Below is a small trained network, with its code and all its weights. Each question gives an input and a class and asks what happens when units are switched off, that is, made to give their printed mean instead of their output.

import numpy as np


def w(rows, s, z=0):
    codes = np.array(rows[::2]) - 128.0
    scale = np.full(codes.shape[1], s)
    scale[-1] = z or s
    return codes * scale


def f(y):
    return np.maximum(y, 0)


def log_softmax(a):
    a = a - a.max(-1, keepdims=True)
    return a - np.log(np.exp(a).sum(-1, keepdims=True))


def net(x, mask):
    res = np.array(x, float).reshape(1, 6) / 4 @ E
    y = f(res @ A[0][:, :-1].T + A[0][:, -1])
    res = res + np.where(mask, y, B[0][:, -1]) @ B[0][:, :-1]
    return log_softmax(res[-1] @ U[:, :-1].T + U[:, -1])


A, B = {}, {}
E = w([
[142,130,129,124,156,129,151,131],'x0',
[125,111,141,139,137,95,109,127],'x1',
[24,249,118,76,177,117,101,77],'x2',
[133,141,177,217,194,216,34,165],'x3',
[10,97,168,149,110,137,211,203],'x4',
[132,122,134,130,141,116,128,128],'x5',
],0.013)
A[0] = w([
[121,149,88,165,100,121,117,145,78],'N0',
[146,76,111,109,104,120,173,180,144],'N1',
[128,124,75,42,104,71,150,83,67],'N2',
[160,179,103,45,73,35,185,117,140],'N3',
[118,121,133,189,148,180,94,181,197],'N4',
[119,136,114,169,112,102,110,124,95],'N5',
[2,196,107,86,184,94,129,74,171],'N6',
[118,211,112,96,160,139,69,154,135],'N7',
[118,87,97,86,112,105,160,108,168],'N8',
[109,130,109,146,99,115,194,170,134],'N9',
[115,80,129,141,108,80,187,163,131],'N10',
[106,90,170,96,48,97,207,154,141],'N11',
[142,200,162,144,213,158,52,51,112],'N12',
[187,69,157,98,132,174,98,146,53],'N13',
[19,140,228,137,127,159,176,205,178],'N14',
[58,112,193,154,130,144,167,119,171],'N15',
[74,83,124,151,133,133,172,134,143],'N16',
[16,200,114,111,177,98,145,66,5],'N17',
[122,106,114,78,110,100,161,51,207],'N18',
[40,133,167,163,141,145,168,172,9],'N19',
[248,145,82,133,112,110,94,39,172],'N20',
[134,141,204,193,153,192,94,186,43],'N21',
],0.0091,0.011)
B[0] = w([
[146,109,140,94,138,107,121,135,128],'N0',
[130,148,103,129,138,62,111,129,182],'N1',
[87,76,218,100,171,190,120,115,181],'N2',
[100,54,144,152,117,183,154,159,212],'N3',
[62,142,202,80,137,179,125,112,219],'N4',
[156,140,139,136,133,133,139,115,129],'N5',
[87,80,206,156,176,202,143,123,245],'N6',
[122,158,118,57,138,77,72,64,188],'N7',
[150,151,113,126,108,82,84,146,178],'N8',
[115,148,90,115,150,132,114,86,172],'N9',
[102,176,73,114,143,104,103,133,180],'N10',
[148,204,88,91,131,83,71,62,198],'N11',
[130,249,86,86,195,75,89,69,212],'N12',
[76,110,171,112,186,208,146,113,159],'N13',
[188,94,112,173,62,119,152,180,249],'N14',
[182,146,74,128,111,117,116,126,198],'N15',
[141,145,103,110,145,88,87,133,176],'N16',
[216,10,83,193,54,92,214,208,188],'N17',
[180,134,88,161,108,74,111,173,201],'N18',
[41,95,243,53,189,204,148,105,172],'N19',
[131,9,195,165,113,203,203,191,236],'N20',
[165,2,109,199,41,107,204,196,188],'N21',
],0.0091,0.018)
U = w([
[180,99,93,157,88,115,152,158,63],'0',
[66,116,195,115,165,170,142,110,141],'1',
[123,250,75,79,156,85,97,58,247],'2',
],0.021,0.0013)

Each question gives the input, the list of numbers given to net, and the class t.
The units are the neurons (one row each of A and B). Each row of codes is followed by its name. A weight is (code - 128) times the scale printed after its matrix; where a second scale follows, it is the last column's (A, B and U).
mask holds one flag per neuron, in row order. A switched-off neuron (its flag False) gives its mean, the last column of its row in B, instead of its output. The means were averaged over made-up inputs and are rounded, as every weight is.
A unit's drop is (log p(t) with every unit on - log p(t) with that unit switched off) / (log p(t) with every unit on - log p(t) with every unit switched off).
The circuit of an input: a set's keep is (log p(t) with only the set's units on - log p(t) with every unit switched off) / (log p(t) with every unit on - log p(t) with every unit switched off). Starting from the 12 units with the biggest drops (on a tie, the unit counted first), units are removed one at a time, each time the one whose removal leaves the highest keep (on an exact tie, the one counted first), for as long as the keep stays at least 0.8.
units of the circuit, in order: the units of the circuit, biggest drop first
unit that matters most: the unit with the biggest drop
top k neurons: the k neurons with the biggest drops, biggest first
drop of u: that unit's drop, to one decimal
input [-6,-5,0,2,7,4], class 0: unit that matters most : N14
input [-1,-3,6,-2,1,-4], class 0: top 4 neurons : (N17, N4, N19, N18)
input [7,-1,3,-8,-7,-2], class 1: top 2 neurons : (N2, N14)
input [-3,3,-6,1,-3,-7], class 1: top 3 neurons : (N14, N17, N13)
input [2,1,6,0,2,2], class 0: top 2 neurons : (N17, N4)
input [-1,-2,5,-7,-5,1], class 1: top 2 neurons : (N2, N6)
input [-6,1,6,5,-1,6], class 2: top 2 neurons : (N12, N20)
input [-8,5,2,0,1,7], class 0: top 3 neurons : (N19, N12, N4)
input [-2,-8,6,1,-3,3], class 2: top 2 neurons : (N12, N7)
input [-8,0,4,-1,2,7], class 0: top 2 neurons : (N17, N4)
input [3,0,3,-5,-2,-5], class 1: top 4 neurons : (N2, N14, N6, N21)
input [2,-8,-8,1,-8,1], class 1: top 2 neurons : (N13, N14)
input [-1,6,2,3,-1,-2], class 2: top 2 neurons : (N20, N12)
input [-4,-6,7,-8,4,-3], class 0: units of the circuit, in order : (N17)
input [-6,7,-1,7,4,7], class 0: top 3 neurons : (N21, N14, N6)
input [8,-8,-8,6,-5,0], class 1: top 2 neurons : (N13, N4)
input [2,0,5,-3,4,7], class 0: drop of N17 : 0.9
input [0,-5,2,7,-2,6], class 2: drop of N12 : 0.7
input [6,2,2,-6,-7,-3], class 1: drop of N2 : 0.8
input [0,-5,5,-8,3,6], class 0: drop of N19 : 0.0
input [3,0,-3,2,7,-4], class 0: units of the circuit, in order : (N14)
